Below is a small trained network, with its code and all its weights. Each question gives an input and a class and asks what happens when units are switched off, that is, made to give their printed mean instead of their output.

import numpy as np


def w(rows, s, z=0):
    codes = np.array(rows[::2]) - 128.0
    scale = np.full(codes.shape[1], s)
    scale[-1] = z or s
    return codes * scale


def norm(h):
    return h / np.sqrt((h * h).mean(-1, keepdims=True) + 1e-5)


def f(y):
    return np.maximum(y, 0)


def log_softmax(a):
    a = a - a.max(-1, keepdims=True)
    return a - np.log(np.exp(a).sum(-1, keepdims=True))


def net(x, mask):
    res = np.array(x, float).reshape(1, 3) / 4 @ E
    u = 0
    for l in range(3):
        y = f(norm(res) @ A[l][:, :-1].T + A[l][:, -1])
        res = res + np.where(mask[u : u + 13], y, B[l][:, -1]) @ B[l][:, :-1]
        u += 13
    return log_softmax(norm(res)[-1] @ U[:, :-1].T + U[:, -1])


A, B = {}, {}
E = w([
[201,29,26,150,190,68,52],'x0',
[153,93,71,25,198,52,255],'x1',
[247,122,227,239,180,95,189],'x2',
],0.0062)
A[0] = w([
[57,144,240,55,148,45,135,115],'L0N0',
[220,149,136,109,146,80,163,143],'L0N1',
[102,93,181,92,227,55,189,38],'L0N2',
[176,68,2,126,206,190,80,167],'L0N3',
[156,69,74,92,95,149,247,150],'L0N4',
[59,59,209,105,28,157,163,5],'L0N5',
[53,84,113,194,175,27,105,142],'L0N6',
[74,176,168,193,34,147,190,137],'L0N7',
[162,135,46,28,176,166,42,23],'L0N8',
[201,125,34,186,99,103,145,104],'L0N9',
[65,117,155,114,136,179,216,54],'L0N10',
[83,103,106,33,112,217,112,195],'L0N11',
[84,80,155,27,174,37,158,5],'L0N12',
],0.0066,0.0027)
B[0] = w([
[115,139,41,106,47,255,106,186],'L0N0',
[137,70,153,125,60,145,127,205],'L0N1',
[133,77,48,129,67,203,173,195],'L0N2',
[178,131,74,184,93,77,135,254],'L0N3',
[224,186,94,107,135,52,165,212],'L0N4',
[69,17,169,84,189,72,87,179],'L0N5',
[75,104,142,184,106,148,93,185],'L0N6',
[151,77,196,103,92,57,155,233],'L0N7',
[105,109,118,94,59,147,130,198],'L0N8',
[152,84,195,42,171,140,130,189],'L0N9',
[241,147,116,144,146,234,97,177],'L0N10',
[91,58,180,133,226,106,75,239],'L0N11',
[92,148,218,95,232,76,83,193],'L0N12',
],0.0062,0.0054)
A[1] = w([
[151,87,167,82,151,121,115,144],'L1N0',
[159,146,183,220,126,156,80,127],'L1N1',
[133,199,188,173,76,55,196,4],'L1N2',
[205,134,141,149,199,222,114,119],'L1N3',
[101,117,2,204,95,147,85,108],'L1N4',
[137,124,86,109,189,98,82,89],'L1N5',
[75,132,130,122,98,142,60,113],'L1N6',
[123,187,92,132,193,211,164,79],'L1N7',
[158,169,189,118,105,170,174,115],'L1N8',
[86,124,75,41,126,110,123,152],'L1N9',
[92,96,163,169,149,129,75,144],'L1N10',
[117,213,135,67,243,165,151,55],'L1N11',
[84,102,98,133,81,181,45,113],'L1N12',
],0.0092,0.0033)
B[1] = w([
[119,129,181,169,68,153,92,232],'L1N0',
[68,163,78,85,135,82,21,254],'L1N1',
[145,202,143,133,129,235,133,176],'L1N2',
[72,125,55,91,172,77,124,188],'L1N3',
[239,198,125,19,116,110,139,214],'L1N4',
[122,139,153,131,91,136,139,197],'L1N5',
[167,122,158,104,120,148,254,221],'L1N6',
[41,60,161,218,73,25,153,140],'L1N7',
[109,168,36,54,149,197,158,206],'L1N8',
[110,200,147,206,108,133,22,238],'L1N9',
[68,105,97,30,83,118,188,243],'L1N10',
[202,236,186,242,106,237,43,161],'L1N11',
[155,109,100,68,68,159,176,245],'L1N12',
],0.0067,0.0054)
A[2] = w([
[108,162,82,124,188,43,30,6],'L2N0',
[82,211,189,150,152,195,73,135],'L2N1',
[75,153,144,44,155,198,102,179],'L2N2',
[165,11,230,184,151,106,188,99],'L2N3',
[129,149,228,128,98,59,87,182],'L2N4',
[121,145,171,175,52,187,144,69],'L2N5',
[182,155,63,47,105,142,77,174],'L2N6',
[131,170,92,90,195,150,254,95],'L2N7',
[117,113,128,140,87,23,44,131],'L2N8',
[132,230,126,109,93,161,38,166],'L2N9',
[230,100,125,78,193,14,21,113],'L2N10',
[130,72,157,11,146,53,84,166],'L2N11',
[125,160,220,126,56,138,108,156],'L2N12',
],0.0079,0.0019)
B[2] = w([
[47,57,196,113,1,148,144,187],'L2N0',
[157,110,97,119,207,58,154,200],'L2N1',
[151,116,114,204,166,104,80,233],'L2N2',
[145,205,112,203,194,92,109,158],'L2N3',
[123,97,58,113,100,137,131,180],'L2N4',
[94,125,125,145,122,66,139,176],'L2N5',
[146,143,117,194,169,125,140,254],'L2N6',
[103,126,130,64,49,139,20,166],'L2N7',
[85,175,99,78,110,207,173,211],'L2N8',
[196,76,178,161,202,86,195,244],'L2N9',
[56,109,166,142,143,141,116,255],'L2N10',
[92,175,184,127,137,165,138,244],'L2N11',
[133,126,75,163,119,116,115,208],'L2N12',
],0.0083,0.0082)
U = w([
[9,83,158,114,90,142,126,2],'0',
[186,117,147,189,233,46,136,220],'1',
[216,173,89,43,76,171,131,182],'2',
],0.015,0.00055)

Each question gives the input, the list of numbers given to net, and the class t.
The units are the neurons (one row each of A and B). Each row of codes is followed by its name. A weight is (code - 128) times the scale printed after its matrix; where a second scale follows, it is the last column's (A, B and U).
mask holds one flag per neuron, layer by layer. A switched-off neuron (its flag False) gives its mean, the last column of its row in B, instead of its output. The means were averaged over made-up inputs and are rounded, as every weight is.
A unit's drop is (log p(t) with every unit on - log p(t) with that unit switched off) / (log p(t) with every unit on - log p(t) with every unit switched off).
The circuit of an input: a set's keep is (log p(t) with only the set's units on - log p(t) with every unit switched off) / (log p(t) with every unit on - log p(t) with every unit switched off). Starting from the 12 units with the biggest drops (on a tie, the unit counted first), units are removed one at a time, each time the one whose removal leaves the highest keep (on an exact tie, the one counted first), for as long as the keep stays at least 0.8.
circuit, biggest first: the units of the circuit, biggest drop first
most important unit: the unit with the biggest drop
k most important neurons: the k neurons with the biggest drops, biggest first
top k neurons in layer l: the k neurons of layer l with the biggest drops, biggest first
drop of u: that unit's drop, to one decimal
input [6,0,-6], class 2: circuit, biggest first	[L1N4]
input [-6,-8,1], class 1: circuit, biggest first	[L2N1; L2N9]
input [0,1,7], class 2: top 3 neurons in layer 0	[L0N11; L0N5; L0N7]
input [1,-7,-8], class 2: top 2 neurons in layer 2	[L2N10; L2N0]
input [6,4,0], class 0: circuit, biggest first	[L2N10; L2N9]
input [0,-6,2], class 1: 4 most important neurons	[L0N11; L1N2; L2N9; L0N5]
input [0,-8,2], class 1: 3 most important neurons	[L0N11; L2N9; L0N5]
input [6,5,0], class 0: 2 most important neurons	[L1N6; L0N12]
input [4,-5,0], class 2: top 2 neurons in layer 0	[L0N11; L0N12]
input [-8,8,0], class 1: top 2 neurons in layer 0	[L0N12; L0N3]
input [2,0,7], class 0: 3 most important neurons	[L1N1; L1N3; L0N7]
input [8,8,0], class 0: 2 most important neurons	[L2N10; L1N6]
input [-8,0,2], class 1: 3 most important neurons	[L1N10; L1N6; L0N10]
input [2,-8,4], class 0: most important unit	L1N1
input [-8,0,5], class 1: top 2 neurons in layer 2	[L2N2; L2N1]
input [8,-1,-6], class 2: 2 most important neurons	[L1N4; L1N12]
input [-1,1,-7], class 1: 3 most important neurons	[L1N9; L0N7; L0N1]
input [0,-2,1], class 1: 2 most important neurons	[L0N11; L1N2]
input [-1,7,5], class 2: drop of L2N7	0.1
input [-2,8,-6], class 1: drop of L1N11	0.4
